Below are the code and all the weights of a small trained network. Each question names an input and a class and asks about switching units off, where a switched-off unit gives its printed mean instead of its output.

import numpy as np


def w(rows, s, z=0):
    codes = np.array(rows[::2]) - 128.0
    scale = np.full(codes.shape[1], s)
    scale[-1] = z or s
    return codes * scale


def norm(h):
    return h / np.sqrt((h * h).mean(-1, keepdims=True) + 1e-5)


def f(y):
    return np.maximum(y, 0)


def log_softmax(a):
    a = a - a.max(-1, keepdims=True)
    return a - np.log(np.exp(a).sum(-1, keepdims=True))


def net(x, mask):
    res = np.array(x, float).reshape(1, 3) / 4 @ E
    u = 0
    for l in range(4):
        y = f(norm(res) @ A[l][:, :-1].T + A[l][:, -1])
        res = res + np.where(mask[u : u + 4], y, B[l][:, -1]) @ B[l][:, :-1]
        u += 4
    return log_softmax(norm(res)[-1] @ U[:, :-1].T + U[:, -1])


A, B = {}, {}
E = w([
[139,218,1,168,145,236,165,104,24],'x0',
[239,188,185,248,28,24,242,59,195],'x1',
[171,198,201,34,76,204,155,74,49],'x2',
],0.006)
A[0] = w([
[155,158,69,163,96,160,152,150,2,53],'L0N0',
[126,136,151,90,134,152,40,118,99,108],'L0N1',
[143,160,172,147,143,70,207,78,123,128],'L0N2',
[175,156,195,113,103,172,112,94,50,1],'L0N3',
],0.0087,0.0046)
B[0] = w([
[150,84,176,149,83,102,95,177,57,253],'L0N0',
[71,125,93,126,55,124,254,106,169,214],'L0N1',
[98,122,36,66,110,114,135,147,141,244],'L0N2',
[216,121,120,111,192,156,134,142,221,204],'L0N3',
],0.0085,0.0059)
A[1] = w([
[108,167,139,253,173,142,88,194,179,3],'L1N0',
[168,201,210,100,152,198,136,115,155,34],'L1N1',
[100,95,83,113,107,150,103,209,152,166],'L1N2',
[125,112,108,254,236,83,120,105,130,10],'L1N3',
],0.0077,0.0036)
B[1] = w([
[189,144,129,88,118,159,76,214,139,157],'L1N0',
[181,132,138,54,178,182,82,143,141,157],'L1N1',
[141,88,108,126,85,181,126,89,145,254],'L1N2',
[252,122,137,107,202,129,96,133,161,168],'L1N3',
],0.012,0.006)
A[2] = w([
[40,121,132,37,175,203,73,195,101,65],'L2N0',
[114,125,89,60,150,106,48,167,205,161],'L2N1',
[76,90,254,60,98,72,105,137,188,2],'L2N2',
[186,232,50,171,189,210,209,162,18,52],'L2N3',
],0.0071,0.0022)
B[2] = w([
[104,146,139,106,150,9,175,93,127,239],'L2N0',
[160,135,101,106,145,173,117,134,116,251],'L2N1',
[108,158,151,194,137,140,56,120,60,205],'L2N2',
[111,133,137,144,169,112,88,97,147,253],'L2N3',
],0.015,0.0054)
A[3] = w([
[169,255,108,157,87,18,178,133,147,70],'L3N0',
[141,75,163,153,69,217,170,186,100,225],'L3N1',
[103,160,159,245,180,128,66,103,34,2],'L3N2',
[164,188,238,60,142,142,161,132,80,43],'L3N3',
],0.011,0.0023)
B[3] = w([
[40,94,132,26,141,142,150,70,42,225],'L3N0',
[140,188,113,149,10,248,128,152,238,159],'L3N1',
[111,141,228,217,89,139,101,226,95,255],'L3N2',
[194,93,87,141,154,102,83,156,156,210],'L3N3',
],0.012,0.0065)
U = w([
[7,96,93,32,114,120,157,64,88,187],'0',
[242,98,102,81,182,107,82,146,158,194],'1',
[107,113,197,208,105,114,89,181,70,190],'2',
[166,142,104,120,34,197,141,147,197,164],'3',
[112,159,152,123,139,96,172,156,188,9],'4',
[123,172,137,167,159,86,164,105,166,47],'5',
[132,123,168,175,161,96,183,103,180,3],'6',
],0.016,0.0057)

Each question gives the input, the list of numbers given to net, and the class t.
The units are the neurons (one row each of A and B). Each row of codes is followed by its name. A weight is (code - 128) times the scale printed after its matrix; where a second scale follows, it is the last column's (A, B and U).
mask holds one flag per neuron, layer by layer. A switched-off neuron (its flag False) gives its mean, the last column of its row in B, instead of its output. The means were averaged over made-up inputs and are rounded, as every weight is.
A unit's drop is (log p(t) with every unit on - log p(t) with that unit switched off) / (log p(t) with every unit on - log p(t) with every unit switched off).
The circuit of an input: a set's keep is (log p(t) with only the set's units on - log p(t) with every unit switched off) / (log p(t) with every unit on - log p(t) with every unit switched off). Starting from the 12 units with the biggest drops (on a tie, the unit counted first), units are removed one at a time, each time the one whose removal leaves the highest keep (on an exact tie, the one counted first), for as long as the keep stays at least 0.8.
units of the circuit, in order: the units of the circuit, biggest drop first
unit that matters most: the unit with the biggest drop
top k neurons: the k neurons with the biggest drops, biggest first
top k neurons in layer l: the k neurons of layer l with the biggest drops, biggest first
input [-6,7,-2], class 0: top 2 neurons : L3N0, L0N2
input [7,8,5], class 0: top 3 neurons : L3N0, L0N2, L2N2
input [0,3,0], class 3: unit that matters most : L0N2
input [8,6,6], class 2: units of the circuit, in order : L2N3, L3N2
input [-2,6,-7], class 1: top 2 neurons : L0N1, L1N3
input [0,-1,-3], class 3: top 2 neurons : L1N2, L2N0
input [0,4,-6], class 1: top 3 neurons : L0N1, L1N3, L0N0
input [3,-1,1], class 3: top 4 neurons : L0N0, L3N1, L2N2, L2N0
input [-6,3,-7], class 1: top 3 neurons : L1N3, L0N0, L3N2
input [6,6,-7], class 1: top 3 neurons : L1N3, L0N1, L2N0
input [-8,-7,-1], class 2: top 3 neurons : L2N2, L0N2, L0N3
input [5,-1,4], class 2: top 2 neurons : L0N0, L2N3
input [6,-4,-5], class 2: top 3 neurons : L0N3, L0N2, L0N0
input [-2,-1,1], class 3: top 4 neurons : L2N0, L0N1, L2N3, L3N1
input [-7,-5,-1], class 2: unit that matters most : L2N2
input [2,3,-3], class 3: top 3 neurons : L2N0, L1N2, L0N2
input [-3,-3,3], class 3: top 4 neurons : L0N1, L2N3, L3N1, L2N0
input [7,-6,-3], class 2: units of the circuit, in order : L0N2, L3N2
input [1,0,3], class 3: units of the circuit, in order : L3N1, L2N0
input [0,-3,-2], class 3: unit that matters most : L1N2
input [-2,-1,-3], class 3: top 2 neurons in layer 3 : L3N1, L3N3
input [8,-5,6], class 2: top 2 neurons in layer 0 : L0N0, L0N2
input [8,1,7], class 2: top 3 neurons in layer 2 : L2N3, L2N1, L2N0
input [5,2,6], class 1: top 2 neurons in layer 2 : L2N2, L2N3
input [-7,-3,6], class 2: top 2 neurons in layer 1 : L1N2, L1N3
input [6,-5,-2], class 2: top 2 neurons in layer 0 : L0N2, L0N0
input [-1,4,6], class 1: top 2 neurons in layer 1 : L1N2, L1N1
input [-1,4,-6], class 1: unit that matters most : L0N1
